Here is a tiny trained network, its code and every weight. The questions are about switching its units off for an input and a target symbol, where a switched-off unit gives its printed mean instead of its output.

import numpy as np


def w(rows, s, z=0):
    codes = np.array(rows[::2]) - 128.0
    scale = np.full(codes.shape[1], s)
    scale[-1] = z or s
    return codes * scale


def norm(h):
    return h / np.sqrt((h * h).mean(-1, keepdims=True) + 1e-5)


def f(y):
    return np.maximum(y, 0)


def softmax(a):
    e = np.exp(a - a.max(-1, keepdims=True))
    return e / e.sum(-1, keepdims=True)


def log_softmax(a):
    a = a - a.max(-1, keepdims=True)
    return a - np.log(np.exp(a).sum(-1, keepdims=True))


def net(x, mask):
    ids = ['αβγδημπστψω'.index(c) for c in x.split()]
    T = len(ids)
    res = E[ids] + P[:T]
    u = 0
    for l in range(2):
        q, k, v = (norm(res) @ M[l].T for M in (Q, K, V))
        z = softmax(np.where(np.tri(T) > 0, q @ k.T / 2**0.5, -1e9)) @ v
        res = res + np.where(mask[u], z, O[l][:, -1]) @ O[l][:, :-1]
        u += 1
        y = f(norm(res) @ A[l][:, :-1].T + A[l][:, -1])
        res = res + np.where(mask[u : u + 8], y, B[l][:, -1]) @ B[l][:, :-1]
        u += 8
    return log_softmax(norm(res)[-1] @ U[:, :-1].T + U[:, -1])


Q, K, V, O, A, B = {}, {}, {}, {}, {}, {}
E = w([
[118,84,159,177,94,114,150,92,177,54,114,145],'α',
[161,76,124,87,41,125,91,95,85,82,181,132],'β',
[126,226,188,181,105,125,100,131,176,203,158,160],'γ',
[173,108,220,177,173,75,164,187,201,108,120,76],'δ',
[231,88,140,171,150,90,196,238,142,54,143,78],'η',
[82,189,155,130,89,151,72,83,111,169,141,173],'μ',
[3,210,180,133,240,196,104,60,205,143,98,133],'π',
[197,134,204,165,121,109,126,167,126,129,203,116],'σ',
[92,128,152,157,241,148,205,162,195,46,111,88],'τ',
[139,81,139,222,39,175,139,77,144,140,182,135],'ψ',
[107,154,170,159,140,186,123,105,151,125,200,149],'ω',
],0.0048)
P = w([
[135,122,191,191,131,172,186,59,178,169,213,166],'0',
[163,182,226,106,97,160,119,108,167,75,149,104],'1',
[130,165,194,100,70,202,145,130,141,72,83,199],'2',
[134,106,87,170,184,34,189,46,78,149,161,187],'3',
[82,136,149,172,111,126,47,206,98,44,158,100],'4',
[98,154,115,100,122,118,67,131,157,32,73,253],'5',
[61,116,68,119,179,37,133,67,60,88,121,229],'6',
],0.0049)
Q[0] = w([
[81,74,27,197,224,3,173,63,24,198,192,103],'L0H1',
[65,166,164,194,111,146,48,209,61,89,183,20],'L0H1',
],0.0078)
K[0] = w([
[62,162,161,167,52,196,6,224,157,46,148,2],'L0H1',
[149,179,178,21,52,209,159,200,199,86,60,235],'L0H1',
],0.007)
V[0] = w([
[50,133,164,175,233,136,208,132,229,57,109,107],'L0H1',
[3,184,118,93,120,174,20,38,112,217,91,163],'L0H1',
],0.0051)
O[0] = w([
[79,31,105,120,191,93,68,193,221,89,154,125,243],'L0H1',
[254,169,53,94,154,132,109,43,193,120,137,179,2],'L0H1',
],0.0063,0.0031)
A[0] = w([
[163,131,72,18,81,132,103,96,69,163,88,71,5],'L0N1',
[253,164,49,76,152,174,216,71,178,136,139,135,19],'L0N2',
[96,83,55,136,170,78,46,158,197,93,163,151,10],'L0N3',
[54,146,190,167,155,143,168,194,67,155,124,133,73],'L0N4',
[114,106,139,81,205,118,137,91,161,57,148,152,244],'L0N5',
[214,220,48,76,185,139,107,79,136,186,42,99,52],'L0N6',
[183,226,190,151,102,188,223,70,22,195,91,45,132],'L0N7',
[106,111,111,126,138,65,115,202,101,53,138,87,73],'L0N8',
],0.0056,0.0025)
B[0] = w([
[24,166,44,114,41,24,140,198,43,179,92,193,138],'L0N1',
[103,73,181,90,64,87,49,55,197,184,17,62,221],'L0N2',
[201,143,106,163,130,148,121,71,142,95,144,253,224],'L0N3',
[212,148,207,97,59,135,79,90,150,90,153,54,255],'L0N4',
[173,176,151,167,106,145,114,136,107,187,165,157,242],'L0N5',
[107,78,111,111,29,113,81,48,92,153,2,130,185],'L0N6',
[96,121,135,146,141,45,73,87,177,35,28,203,253],'L0N7',
[119,122,150,171,111,122,85,39,107,164,83,165,231],'L0N8',
],0.0058,0.0054)
Q[1] = w([
[123,31,66,183,172,108,167,110,92,192,145,93],'L1H1',
[85,3,62,144,91,55,85,69,51,73,160,193],'L1H1',
],0.0059)
K[1] = w([
[161,199,134,65,226,59,16,235,156,97,209,154],'L1H1',
[96,195,75,104,88,1,24,152,3,72,102,237],'L1H1',
],0.0046)
V[1] = w([
[192,252,145,129,166,91,128,161,161,121,118,78],'L1H1',
[136,202,114,61,228,84,111,208,194,149,104,77],'L1H1',
],0.004)
O[1] = w([
[199,84,143,114,43,78,113,234,51,137,211,253,83],'L1H1',
[93,108,153,43,31,76,99,205,151,162,178,217,2],'L1H1',
],0.0044,0.0055)
A[1] = w([
[125,114,145,136,88,153,140,98,141,126,78,80,164],'L1N1',
[112,147,157,141,106,134,150,116,90,130,114,104,136],'L1N2',
[136,115,134,22,244,144,14,239,19,238,255,115,1],'L1N3',
[206,182,111,163,138,147,111,78,121,148,116,157,147],'L1N4',
[123,125,92,149,172,135,98,143,149,120,168,177,105],'L1N5',
[121,42,128,50,129,218,134,138,107,223,139,48,36],'L1N6',
[61,134,132,102,107,121,174,216,54,122,148,44,106],'L1N7',
[119,63,102,72,174,96,220,200,110,195,183,106,43],'L1N8',
],0.0097,0.0088)
B[1] = w([
[130,167,121,143,158,106,101,143,112,158,150,145,254],'L1N1',
[172,176,146,129,167,128,116,134,96,116,155,116,179],'L1N2',
[12,254,245,3,8,17,131,13,235,4,9,239,128],'L1N3',
[78,151,130,145,96,112,204,168,160,152,108,112,254],'L1N4',
[181,128,109,93,130,148,130,87,120,38,103,105,161],'L1N5',
[129,133,224,233,123,130,245,115,133,35,129,111,130],'L1N6',
[140,134,150,37,78,155,207,145,180,36,56,150,163],'L1N7',
[103,224,121,234,102,15,123,159,240,136,145,224,128],'L1N8',
],0.0091,0.0095)
U = w([
[145,120,217,190,111,146,142,53,214,106,120,79,209],'α',
[104,146,86,141,91,80,115,143,37,66,73,204,219],'β',
[33,118,100,139,74,74,171,250,183,209,186,201,77],'γ',
[38,66,150,194,144,98,52,181,119,184,186,142,2],'δ',
[56,38,138,64,113,183,211,174,90,112,75,69,145],'η',
[171,71,111,80,95,164,80,52,110,198,74,77,101],'μ',
[228,150,60,16,178,102,138,126,178,101,182,165,94],'π',
[255,171,186,111,117,174,94,102,49,131,210,132,51],'σ',
[115,51,60,99,220,130,64,137,136,83,139,145,128],'τ',
[97,188,58,178,206,144,165,175,103,160,173,53,62],'ψ',
[168,150,71,112,88,194,238,132,111,88,178,174,49],'ω',
],0.0048,0.0036)

Each question gives the input, a string of symbols that net reads in full, and the target symbol t.
The units are the heads (2 rows each of Q, K, V and O) and the neurons (one row each of A and B). Each row of codes is followed by its name. A weight is (code - 128) times the scale printed after its matrix; where a second scale follows, it is the last column's (O, A, B and U).
mask holds one flag per unit, layer by layer, with each layer's heads first. A switched-off unit (its flag False) gives its mean, the last column of its rows in O or B, instead of its output. The means were averaged over made-up inputs and are rounded, as every weight is.
A unit's drop is (log p(t) with every unit on - log p(t) with that unit switched off) / (log p(t) with every unit on - log p(t) with every unit switched off).
The circuit of an input: a set's keep is (log p(t) with only the set's units on - log p(t) with every unit switched off) / (log p(t) with every unit on - log p(t) with every unit switched off). Starting from the 12 units with the biggest drops (on a tie, the unit counted first), units are removed one at a time, each time the one whose removal leaves the highest keep (on an exact tie, the one counted first), for as long as the keep stays at least 0.8.
circuit, biggest first: the units of the circuit, biggest drop first
unit that matters most: the unit with the biggest drop
k most important neurons: the k neurons with the biggest drops, biggest first
k most important neurons of layer l: the k neurons of layer l with the biggest drops, biggest first
drop when u is switched off: that unit's drop, to one decimal
input β π ψ, target β: circuit, biggest first : L0H1, L0N7
input μ ω ω γ μ β δ, target μ: unit that matters most : L0H1
input π α δ π μ, target δ: 2 most important neurons : L0N8, L0N3
input ω μ σ μ η, target σ: 3 most important neurons of layer 0 : L0N8, L0N4, L0N7
input β τ μ ω, target τ: circuit, biggest first : L0H1, L1N4
input β β β ψ μ α ω, target μ: circuit, biggest first : L0H1, L0N2
input β β β, target β: circuit, biggest first : L0H1, L0N7, L0N1, L0N2
input β τ ω π, target τ: circuit, biggest first : L0H1, L1N4
input μ μ τ, target μ: circuit, biggest first : L0H1, L0N2, L0N6
input μ τ π β μ β β, target μ: circuit, biggest first : L0H1, L0N2
input σ β η β η π β, target η: 2 most important neurons : L1N7, L0N7
input δ σ β β, target σ: 4 most important neurons : L1N4, L0N4, L1N2, L0N7
input π δ η τ γ, target η: circuit, biggest first : L0H1, L1N7
input τ μ ψ σ, target μ: 2 most important neurons of layer 0 : L0N2, L0N6
input β μ π π η μ π, target η: 3 most important neurons : L1N7, L0N7, L0N3
input β β ω η η β μ, target η: 3 most important neurons : L1N7, L0N7, L0N3
input β β σ β σ, target σ: most important neuron of layer 0 : L0N4
input σ σ α η, target σ: 4 most important neurons : L0N4, L1N4, L0N8, L1N2
input σ β ω, target σ: 3 most important neurons of layer 1 : L1N4, L1N2, L1N1
input γ β β, target γ: most important neuron of layer 1 : L1N4
input μ σ β γ β σ, target γ: 2 most important neurons of layer 1 : L1N4, L1N5
input μ π β, target μ: circuit, biggest first : L0H1, L0N2, L0N6
input ω τ μ β τ α ω, target τ: 2 most important neurons : L1N4, L1N5
input ω π μ σ, target π: 2 most important neurons : L1N5, L0N8
input σ μ μ, target σ: 3 most important neurons of layer 1 : L1N4, L1N2, L1N1
input π β η ω ψ, target η: drop when L0N3 is switched off : 0.1
input β τ ω μ, target τ: drop when L0H1 is switched off : 1.4
input γ β μ μ τ, target μ: drop when L0N2 is switched off : 0.4
